Below are the code and all the weights of a small trained network. Each question names an input and a target symbol and asks about switching units off, where a switched-off unit gives its printed mean instead of its output.

import numpy as np


def w(rows, s, z=0):
    codes = np.array(rows[::2]) - 128.0
    scale = np.full(codes.shape[1], s)
    scale[-1] = z or s
    return codes * scale


def f(y):
    return y / 2 * (1 + np.tanh(0.7978845608 * (y + 0.044715 * y**3)))


def softmax(a):
    e = np.exp(a - a.max(-1, keepdims=True))
    return e / e.sum(-1, keepdims=True)


def log_softmax(a):
    a = a - a.max(-1, keepdims=True)
    return a - np.log(np.exp(a).sum(-1, keepdims=True))


def net(x, mask):
    ids = ['ΔΘΛΞΨΩαβεηστφ'.index(c) for c in x.split()]
    T = len(ids)
    res = E[ids] + P[:T]
    u = 0
    for l in range(2):
        q, k, v = (res @ M[l].T for M in (Q, K, V))
        z = softmax(np.where(np.tri(T) > 0, q @ k.T / 3**0.5, -1e9)) @ v
        res = res + np.where(mask[u], z, O[l][:, -1]) @ O[l][:, :-1]
        u += 1
        y = f(res @ A[l][:, :-1].T + A[l][:, -1])
        res = res + np.where(mask[u : u + 4], y, B[l][:, -1]) @ B[l][:, :-1]
        u += 4
    return log_softmax(res[-1] @ U[:, :-1].T + U[:, -1])


Q, K, V, O, A, B = {}, {}, {}, {}, {}, {}
E = w([
[150,156,115,160,99],'Δ',
[87,98,149,118,153],'Θ',
[121,153,124,103,2],'Λ',
[194,168,114,110,130],'Ξ',
[147,167,152,111,123],'Ψ',
[96,125,142,101,77],'Ω',
[167,159,39,79,102],'α',
[154,143,127,190,131],'β',
[123,149,173,143,142],'ε',
[166,137,173,175,151],'η',
[92,195,158,76,180],'σ',
[147,144,153,84,161],'τ',
[117,132,104,112,146],'φ',
],0.032)
P = w([
[148,106,4,45,203],'0',
[148,104,22,55,185],'1',
[138,72,27,55,176],'2',
[137,47,71,75,161],'3',
[126,49,58,77,170],'4',
[148,63,67,85,191],'5',
[158,63,57,76,190],'6',
[138,71,78,89,170],'7',
[127,55,78,92,173],'8',
[127,61,50,97,185],'9',
],0.0026)
Q[0] = w([
[144,70,94,254,133],'0.h1',
[231,189,85,136,153],'0.h1',
[169,55,230,134,144],'0.h1',
],0.033)
K[0] = w([
[169,66,76,236,119],'0.h1',
[162,193,117,158,148],'0.h1',
[160,4,185,122,138],'0.h1',
],0.04)
V[0] = w([
[254,20,144,83,106],'0.h1',
[130,152,154,95,194],'0.h1',
[68,185,127,127,161],'0.h1',
],0.0056)
O[0] = w([
[90,211,41,57,147,93],'0.h1',
[111,107,253,71,127,248],'0.h1',
[146,67,243,142,105,186],'0.h1',
],0.0035,0.0017)
A[0] = w([
[9,128,40,87,126,212],'0.n1',
[56,67,157,32,99,3],'0.n2',
[105,180,93,176,77,33],'0.n3',
[70,130,94,126,202,200],'0.n4',
],0.014,0.0035)
B[0] = w([
[74,71,81,106,138,231],'0.n1',
[206,124,135,178,102,255],'0.n2',
[247,8,192,98,182,164],'0.n3',
[134,74,194,131,174,168],'0.n4',
],0.016,0.0067)
Q[1] = w([
[162,145,254,140,137],'1.h1',
[156,147,151,66,104],'1.h1',
[168,127,151,195,82],'1.h1',
],0.048)
K[1] = w([
[145,154,253,150,59],'1.h1',
[166,158,127,56,80],'1.h1',
[163,123,129,213,100],'1.h1',
],0.044)
V[1] = w([
[143,123,36,245,175],'1.h1',
[172,125,130,88,238],'1.h1',
[176,119,31,254,177],'1.h1',
],0.0087)
O[1] = w([
[178,148,106,238,113,94],'1.h1',
[134,76,3,112,184,255],'1.h1',
[185,138,138,228,79,165],'1.h1',
],0.0065,0.0055)
A[1] = w([
[71,185,107,174,170,228],'1.n1',
[48,188,177,165,191,2],'1.n2',
[123,144,171,189,120,107],'1.n3',
[73,254,127,140,133,178],'1.n4',
],0.019,0.006)
B[1] = w([
[131,173,249,113,74,190],'1.n1',
[226,95,129,153,146,171],'1.n2',
[54,148,75,119,177,249],'1.n3',
[80,105,120,101,77,192],'1.n4',
],0.013,0.011)
U = w([
[254,139,99,170,131,119],'Δ',
[42,65,132,111,173,103],'Θ',
[180,114,215,136,80,114],'Λ',
[115,22,162,224,155,31],'Ξ',
[163,135,54,188,194,81],'Ψ',
[91,168,155,174,140,255],'Ω',
[215,212,47,81,104,207],'α',
[178,121,149,149,208,36],'β',
[104,74,71,194,15,166],'ε',
[58,108,116,59,54,81],'η',
[167,164,106,53,220,144],'σ',
[165,61,124,110,84,51],'τ',
[132,119,27,109,127,81],'φ',
],0.0083,0.0094)

Each question gives the input, a string of symbols that net reads in full, and the target symbol t.
The units are the heads (3 rows each of Q, K, V and O) and the neurons (one row each of A and B). Each row of codes is followed by its name. A weight is (code - 128) times the scale printed after its matrix; where a second scale follows, it is the last column's (O, A, B and U).
mask holds one flag per unit, layer by layer, with each layer's heads first. A switched-off unit (its flag False) gives its mean, the last column of its rows in O or B, instead of its output. The means were averaged over made-up inputs and are rounded, as every weight is.
A unit's drop is (log p(t) with every unit on - log p(t) with that unit switched off) / (log p(t) with every unit on - log p(t) with every unit switched off).
The circuit of an input: a set's keep is (log p(t) with only the set's units on - log p(t) with every unit switched off) / (log p(t) with every unit on - log p(t) with every unit switched off). Starting from all 10 units, units are removed one at a time, each time the one whose removal leaves the highest keep (on an exact tie, the one counted first), for as long as the keep stays at least 0.8.
circuit, biggest first: the units of the circuit, biggest drop first
top k neurons: the k neurons with the biggest drops, biggest first
k most important neurons of layer l: the k neurons of layer l with the biggest drops, biggest first
drop of u: that unit's drop, to one decimal
input Δ ε ε η σ Λ η Ψ η η, target Λ: 2 most important neurons of layer 1 : 1.n2, 1.n4
input ε η η Ω σ Ω ε Ω σ, target β: top 4 neurons : 1.n2, 0.n4, 1.n3, 0.n2
input η Ω Ω φ Δ Θ η Θ, target Ξ: top 3 neurons : 0.n2, 0.n4, 0.n1
input η Ω η η Θ η, target Ω: circuit, biggest first : 0.n3, 1.h1, 1.n3, 0.n2
input Θ Ω σ ε Ω η η Λ η, target Λ: most important neuron of layer 0 : 0.n1
input ε β σ Δ Ω β, target Ω: circuit, biggest first : 0.n2, 1.h1, 0.h1, 0.n1
input σ τ τ η Θ Λ ε τ, target Λ: 2 most important neurons of layer 0 : 0.n3, 0.n2
input η η α Δ σ η ε ε η, target σ: circuit, biggest first : 0.n2, 0.h1, 1.h1
input Θ Λ Ψ Λ Θ Ψ, target η: circuit, biggest first : 1.n4, 0.n2, 0.n4, 1.h1
input ε Λ β Ω τ η Ω Δ, target Δ: circuit, biggest first : 0.n3, 0.n1, 1.h1
input τ η Ψ Ω Θ τ ε σ η, target σ: circuit, biggest first : 0.n2, 0.h1, 0.n1, 1.h1
input Δ Θ σ ε η Ξ β, target σ: 3 most important neurons of layer 0 : 0.n2, 0.n3, 0.n1
input σ η Λ Ψ σ, target β: circuit, biggest first : 1.n2, 0.n4
input η Θ ε σ Ξ, target σ: 2 most important neurons of layer 0 : 0.n2, 0.n4
input η Θ ε ε σ Λ Ψ, target Λ: top 3 neurons : 1.n2, 0.n3, 1.n3
input η Δ η Δ Ξ ε Δ ε Ψ, target η: top 2 neurons : 0.n2, 0.n3
input Ω β Δ Ω Ω σ Λ φ Ψ Δ, target Λ: top 4 neurons : 0.n3, 1.n3, 0.n2, 0.n1
input η Λ Δ β σ Θ Ω Ω Ω τ, target Ω: top neuron : 0.n2
input η Θ η β η η η, target Ω: top 2 neurons : 0.n3, 0.n1
input σ η τ β, target σ: top 4 neurons : 0.n2, 0.n1, 0.n3, 0.n4
input σ Ω Ψ, target Ω: drop of 1.n3 : 0.7
input η η η η σ Ψ, target σ: drop of 1.h1 : 1.2
input Θ Ψ η Ω, target ε: drop of 0.n2 : 1.3
input ε Ψ σ Ψ Ξ, target σ: 3 most important neurons of layer 0 : 0.n2, 0.n1, 0.n4
input Ψ η η η Θ Ω η Θ Ψ β, target Ψ: top neuron : 0.n3
